array([[218, 107, 122, 164, 176, 108, 165,  84, 132,  97, 100, 157, 135],
       [ 99, 164,  73, 101,  70,  94,  73,  85,  86, 113,  71,  94,  99],
       [ 92, 165,  72,  97,  64,  96,  68,  91,  85, 115,  73,  92,  98],
       [ 38, 105, 104, 112, 151, 129,  99, 177, 125,  93, 113, 142, 143],
       [ 99, 171,  66,  99,  63,  90,  67,  79,  82, 111,  63,  92,  96],
       [115,  65, 169, 131, 175, 146, 168, 154, 156, 119, 172, 146, 141]]) -> 115

array([[4, 6, 0, 1, 2, 6, 3, 5, 5, 5, 1, 1],
       [7, 2, 6, 3, 4, 4, 2, 4, 1, 1, 5, 1],
       [5, 3, 3, 1, 2, 7, 1, 7, 2, 4, 2, 1],
       [4, 4, 2, 2, 2, 6, 5, 2, 4, 5, 1, 1],
       [4, 5, 1, 1, 2, 7, 2, 7, 3, 5, 1, 1],
       [7, 2, 6, 2, 4, 4, 2, 5, 1, 1, 5, 1],
       [4, 5, 1, 2, 2, 7, 4, 3, 4, 5, 1, 1],
       [4, 6, 0, 1, 2, 6, 3, 5, 4, 5, 1, 1],
       [4, 5, 1, 1, 2, 7, 2, 6, 4, 5, 1, 1],
       [6, 2, 4, 1, 3, 6, 1, 7, 1, 3, 3, 1]]) -> 6

array([[5, 4, 6, 6, 6, 6, 7, 5, 5, 6, 5],
       [5, 4, 7, 5, 6, 6, 8, 5, 5, 7, 5],
       [5, 4, 5, 7, 5, 5, 5, 5, 5, 5, 6],
       [5, 4, 5, 7, 5, 4, 6, 5, 6, 4, 6],
       [4, 4, 4, 8, 5, 4, 4, 6, 6, 2, 6],
       [4, 4, 4, 7, 5, 4, 5, 6, 6, 3, 6]]) -> 4

array([[ 108, -863,   88,  269,  277,  291, -550],
       [ 225,  322,   23, -581, -355, -114,   14],
       [ 342,  417,  292, -485, -319, -415,   46],
       [ 401,  280,  257, -445, -191, -198,  -29],
       [ 443,  104,  320, -294,  -86, -164, -136],
       [-382, -241, -649, -584, -389,  545, -203],
       [-796,   69, -521,  -93, -404, -677,  123],
       [ 367,   52,  119, -577, -178,  314, -200],
       [-576, -738, -476,  255,   19,  112, -363],
       [ 208, -153, -186, -677, -253,  725, -333],
       [-750, -169, -597,  -30, -269, -373,  -50],
       [ 403,  309,  416, -261, -184, -542,   -1]]) -> 403

array([[482, 577, 759, 540, 642, 585, 595, 454],
       [466, 540, 414, 473, 609, 529, 604, 531],
       [737, 516, 328, 539, 428, 581, 521, 737],
       [413, 671, 589, 577, 633, 546, 632, 588],
       [777, 503, 166, 608, 412, 453, 433, 831],
       [592, 704, 600, 655, 670, 554, 662, 704],
       [335, 545, 663, 496, 618, 559, 576, 372],
       [596, 416, 653, 442, 530, 633, 489, 455],
       [550, 581, 642, 597, 569, 534, 566, 497],
       [466, 517, 643, 449, 671, 617, 637, 450],
       [585, 498, 624, 556, 457, 554, 464, 538],
       [373, 540, 381, 558, 394, 461, 471, 453]]) -> 373

array([[ 13,  13,  13,  91,  89,  91,  13,  13,  93,  88,  12,  12,  93,
         91],
       [ 31,  30,  30,  77,  74,  77,  30,  30,  78,  73,  30,  30,  78,
         76],
       [ 82,  82,  82, 196, 203, 196,  82,  82, 195, 203,  82,  82, 195,
        202],
       [219, 219, 219,  43,  34,  43, 220, 219,  42,  33, 220, 220,  42,
         34],
       [ 21,  20,  20, 204, 210, 204,  20,  20, 205, 210,  20,  20, 206,
        210],
       [  5,   5,   5, 145, 145, 145,   4,   5, 147, 144,   4,   4, 148,
        147],
       [ 51,  50,  50, 200, 207, 200,  50,  50, 200, 207,  50,  50, 200,
        207],
       [243, 243, 243, 136, 137, 136, 243, 243, 134, 137, 243, 243, 133,
        134],
       [202, 202, 202, 179, 184, 179, 202, 202, 179, 184, 202, 202, 178,
        182],
       [205, 206, 206,  47,  38,  46, 206, 206,  46,  38, 206, 206,  46,
         39]]) -> 205

array([[  72,   75,  852, -770,  851,   75,   73,  858, -767,   71,   71,
         857, -776,   78,   65,  857],
       [  98,   96, -719,  904, -718,   96,   97, -724,  902,  100,   99,
        -724,  905,   92,  105, -725],
       [   5,    2, -728,  898, -727,    2,    4, -731,  895,    7,    6,
        -730,  895,   -1,   12, -733],
       [  25,   28,  838, -765,  837,   28,   26,  844, -763,   24,   24,
         844, -770,   31,   18,  845],
       [  53,   51, -740,  915, -738,   51,   53, -740,  913,   55,   54,
        -739,  915,   46,   61, -743],
       [  78,   81,  853, -770,  852,   81,   79,  852, -767,   77,   77,
         851, -771,   84,   71,  857],
       [  60,   61,  856, -769,  854,   62,   60,  858, -767,   58,   58,
         858, -772,   66,   53,  860],
       [  48,   51,  852, -769,  850,   51,   49,  855, -767,   46,   47,
         855, -772,   54,   41,  857],
       [  41,   38, -739,  918, -737,   38,   40, -741,  916,   43,   42,
        -740,  912,   35,   48, -743],
       [ 114,  116,  859, -775,  858,  116,  114,  862, -773,  113,  112,
         861, -771,  120,  106,  864],
       [  80,   78, -728,  911, -726,   78,   80, -732,  909,   82,   83,
        -731,  912,   74,   88, -732]]) -> 80
---
|  54.7 |  25.6 |  36.2 | -60.6 |  40.6 |  40.9 |  50.0 | -> 50.0
|  27.5 | -73.6 | -15.1 | -43.8 | -> -43.8
| -57.5 |  34.8 |  18.1 |  51.1 | -31.0 |  13.3 | -53.6 | -> -53.6
|  32.9 | -49.6 |  73.3 |  49.7 |  42.1 | -12.3 | -> -12.3
|  63.6 |  36.1 |  34.8 | -62.1 |  43.1 |  47.3 |  50.3 | -> 50.3
| -24.4 |  -3.1 |   6.2 |  16.7 |  58.8 | -> 58.8
| -47.1 | -53.0 | -29.8 | -63.2 | -> -63.2
|  17.0 |  64.9 | -32.2 |  74.2 |  -6.9 |  -3.3 | -> -3.3
|  25.1 | -74.9 |  32.2 |   7.5 |  37.3 | -50.0 | -51.5 | -> -51.5
---
|  26.1 | -55.8 |   1.0 |   9.2 | -45.3 |  10.3 |   8.9 | → 26.1
|  -7.5 |  52.5 |  57.1 | -61.5 | → -7.5
| -31.5 |  22.0 |  56.5 |  15.1 |   3.6 | → -31.5
|  -7.8 | -47.4 |  -9.4 | -25.1 | -18.2 |  60.5 | -36.1 | → -7.8
|  28.1 | -20.2 |  50.2 |  37.4 | -63.2 | -44.7 | -56.2 | → 28.1
| -64.5 |  14.5 |  25.1 | -33.0 |  -8.2 | → -64.5
|  65.5 |  77.1 | -12.2 |  -4.1 | → 65.5
---
 79  234    9  109 -> 79

1280  3717  4789  8356  8356
8149  6481  7092  6272  6272
-> 3717

 44  -23  -49  -31  -28    2
 -6   -6   -9   -1   -9  -11
-> -31

-22  -19  -39    2   27 -> -22

1765  7724  8597  6568  2813 -> 2813

15  77  14   9  71 -> 14

14  79  41  23  66 -> 23

172  885  363  651  778  139 -> 172

 -8   30   -6  -27
-36  -15  -11  -13
-> -27
---
  5.2  -29.5   65.8  -16.3   28.3  -37.0
 64.1  -42.3   46.6   36.5   59.5  -19.7
 39.5  -23.2   64.3   23.4   40.2  -58.6
==> 64.1

  7.4    0.9  -69.4    4.2   19.5    7.6
  0.1   10.6   -1.1    0.4    0.4    0.2
  7.4  -11.3  -70.0    3.9   19.2    7.2
==> 0.1

 49.8   40.8  -37.2  -54.9
-52.4  -42.2   35.3   58.6
 50.8   38.9  -40.1  -55.6
==> -52.4

14.5  30.6  19.2  13.1
42.9  59.5  53.9  31.3
41.6  74.1  46.0  47.2
==> 42.9

 23.7  -66.2  -33.9    5.7  -19.9
 33.1   37.2  -43.5  -55.7   44.6
 22.5    4.2  -56.3   -1.6  -26.4
==> 33.1

 44.6   66.6  -59.7   60.3   72.2   31.5   73.4
 39.8  -54.3   44.5    1.6  -48.6    5.5  -77.1
 54.6  -54.5   68.7  -18.2  -35.2   13.8  -54.5
==> 39.8

 15.0   58.6   15.0   51.0
-17.8   27.2   18.8   23.6
  5.1   58.4   15.9   44.6
==> -17.8

  1.8   42.7  -48.6   25.3   47.1
  7.4  -77.9   76.0  -14.2  -71.1
 -8.8   51.0  -57.6   22.6   51.0
==> 7.4

-30.2   45.2  -17.3   60.7
  1.4  -41.2    6.7  -50.8
 54.5  -27.2  -44.3  -46.8
==> 1.4
